Below are the code and all the weights of a small trained network. Each question names an input and a class and asks about switching units off, where a switched-off unit gives its printed mean instead of its output.

import numpy as np


def w(rows, s, z=0):
    codes = np.array(rows[::2]) - 128.0
    scale = np.full(codes.shape[1], s)
    scale[-1] = z or s
    return codes * scale


def f(y):
    return y / 2 * (1 + np.tanh(0.7978845608 * (y + 0.044715 * y**3)))


def log_softmax(a):
    a = a - a.max(-1, keepdims=True)
    return a - np.log(np.exp(a).sum(-1, keepdims=True))


def net(x, mask):
    res = np.array(x, float).reshape(1, 8) / 4 @ E
    y = f(res @ A[0][:, :-1].T + A[0][:, -1])
    res = res + np.where(mask, y, B[0][:, -1]) @ B[0][:, :-1]
    return log_softmax(res[-1] @ U[:, :-1].T + U[:, -1])


A, B = {}, {}
E = w([
[143,234,12,127,124,105,160,46,55,159,143],'x0',
[158,202,196,120,133,197,151,146,176,77,68],'x1',
[113,143,150,163,147,85,157,67,74,143,156],'x2',
[225,72,144,99,194,136,95,165,89,120,219],'x3',
[93,210,91,170,42,100,1,127,72,117,82],'x4',
[57,86,147,88,153,112,188,151,182,36,185],'x5',
[183,74,157,116,135,90,201,134,83,160,23],'x6',
[140,113,154,108,92,64,161,121,123,26,31],'x7',
],0.0077)
A[0] = w([
[119,5,167,92,141,149,165,189,188,74,129,24],'neuron 0',
[105,175,69,114,111,94,165,100,127,63,81,1],'neuron 1',
[102,149,63,121,112,150,76,148,124,208,113,14],'neuron 2',
[148,63,165,129,136,82,116,145,65,110,112,70],'neuron 3',
[170,198,172,133,130,184,101,147,155,101,85,51],'neuron 4',
[166,76,136,109,162,143,234,113,131,184,95,75],'neuron 5',
[155,117,108,99,172,158,152,149,119,126,232,16],'neuron 6',
[63,123,181,147,135,134,150,101,164,132,177,34],'neuron 7',
],0.019,0.0042)
B[0] = w([
[121,7,105,149,128,129,124,176,251,71,92,254],'neuron 0',
[113,158,67,118,87,91,195,111,123,29,141,186],'neuron 1',
[122,92,41,159,50,123,86,159,161,203,119,182],'neuron 2',
[142,92,172,126,142,89,92,94,62,96,128,173],'neuron 3',
[159,200,197,91,154,199,63,147,133,118,86,175],'neuron 4',
[143,141,156,133,154,128,225,127,96,229,106,211],'neuron 5',
[192,150,84,94,192,157,117,143,122,100,227,200],'neuron 6',
[20,156,213,149,161,131,114,83,116,165,157,179],'neuron 7',
],0.013,0.025)
U = w([
[20,143,181,158,137,152,129,98,171,143,173,64],'0',
[113,37,175,146,144,135,149,185,225,95,98,52],'1',
[191,88,165,131,154,109,229,129,94,208,82,107],'2',
[172,104,85,114,181,161,121,147,127,157,254,3],'3',
[106,174,83,111,59,86,171,95,111,52,92,238],'4',
[113,129,52,170,51,128,68,142,120,190,145,132],'5',
[182,48,157,145,101,36,67,107,32,88,102,199],'6',
[159,191,172,103,96,197,71,158,143,104,64,145],'7',
],0.0071,0.0012)

Each question gives the input, the list of numbers given to net, and the class t.
The units are the neurons (one row each of A and B). Each row of codes is followed by its name. A weight is (code - 128) times the scale printed after its matrix; where a second scale follows, it is the last column's (A, B and U).
mask holds one flag per neuron, in row order. A switched-off neuron (its flag False) gives its mean, the last column of its row in B, instead of its output. The means were averaged over made-up inputs and are rounded, as every weight is.
A unit's drop is (log p(t) with every unit on - log p(t) with that unit switched off) / (log p(t) with every unit on - log p(t) with every unit switched off).
The circuit of an input: a set's keep is (log p(t) with only the set's units on - log p(t) with every unit switched off) / (log p(t) with every unit on - log p(t) with every unit switched off). Starting from all 8 units, units are removed one at a time, each time the one whose removal leaves the highest keep (on an exact tie, the one counted first), for as long as the keep stays at least 0.8.
units of the circuit, in order: the units of the circuit, biggest drop first
top k neurons: the k neurons with the biggest drops, biggest first
drop when u is switched off: that unit's drop, to one decimal
input [-1,-5,7,-7,-4,3,-6,3], class 0: units of the circuit, in order => (neuron 7)
input [-7,-8,1,-6,-7,-8,-2,-4], class 2: top 2 neurons => (neuron 5; neuron 0)
input [1,4,-7,5,6,6,-2,-2], class 7: units of the circuit, in order => (neuron 4; neuron 0)
input [-7,-1,5,4,4,0,1,-5], class 3: top 2 neurons => (neuron 0; neuron 1)
input [3,-8,-4,7,4,8,5,0], class 3: top 2 neurons => (neuron 6; neuron 1)
input [8,1,-5,3,-6,8,6,-3], class 2: top 2 neurons => (neuron 5; neuron 2)
input [-5,5,8,2,-5,-8,-2,-4], class 2: top 2 neurons => (neuron 5; neuron 0)
input [0,5,0,-5,8,2,6,-6], class 7: top 2 neurons => (neuron 4; neuron 0)
input [1,-8,1,5,1,0,-6,5], class 3: top 2 neurons => (neuron 6; neuron 0)
input [4,2,6,1,5,-4,6,-1], class 5: top 2 neurons => (neuron 2; neuron 5)
input [2,0,-6,-8,0,-6,5,-3], class 5: drop when neuron 2 is switched off => 0.5
input [-7,8,0,2,3,-1,-8,-4], class 7: drop when neuron 4 is switched off => 0.6
input [7,-5,0,-1,1,1,0,3], class 4: drop when neuron 1 is switched off => 0.2
input [7,3,-7,6,6,-1,-5,-8], class 5: units of the circuit, in order => (neuron 2)
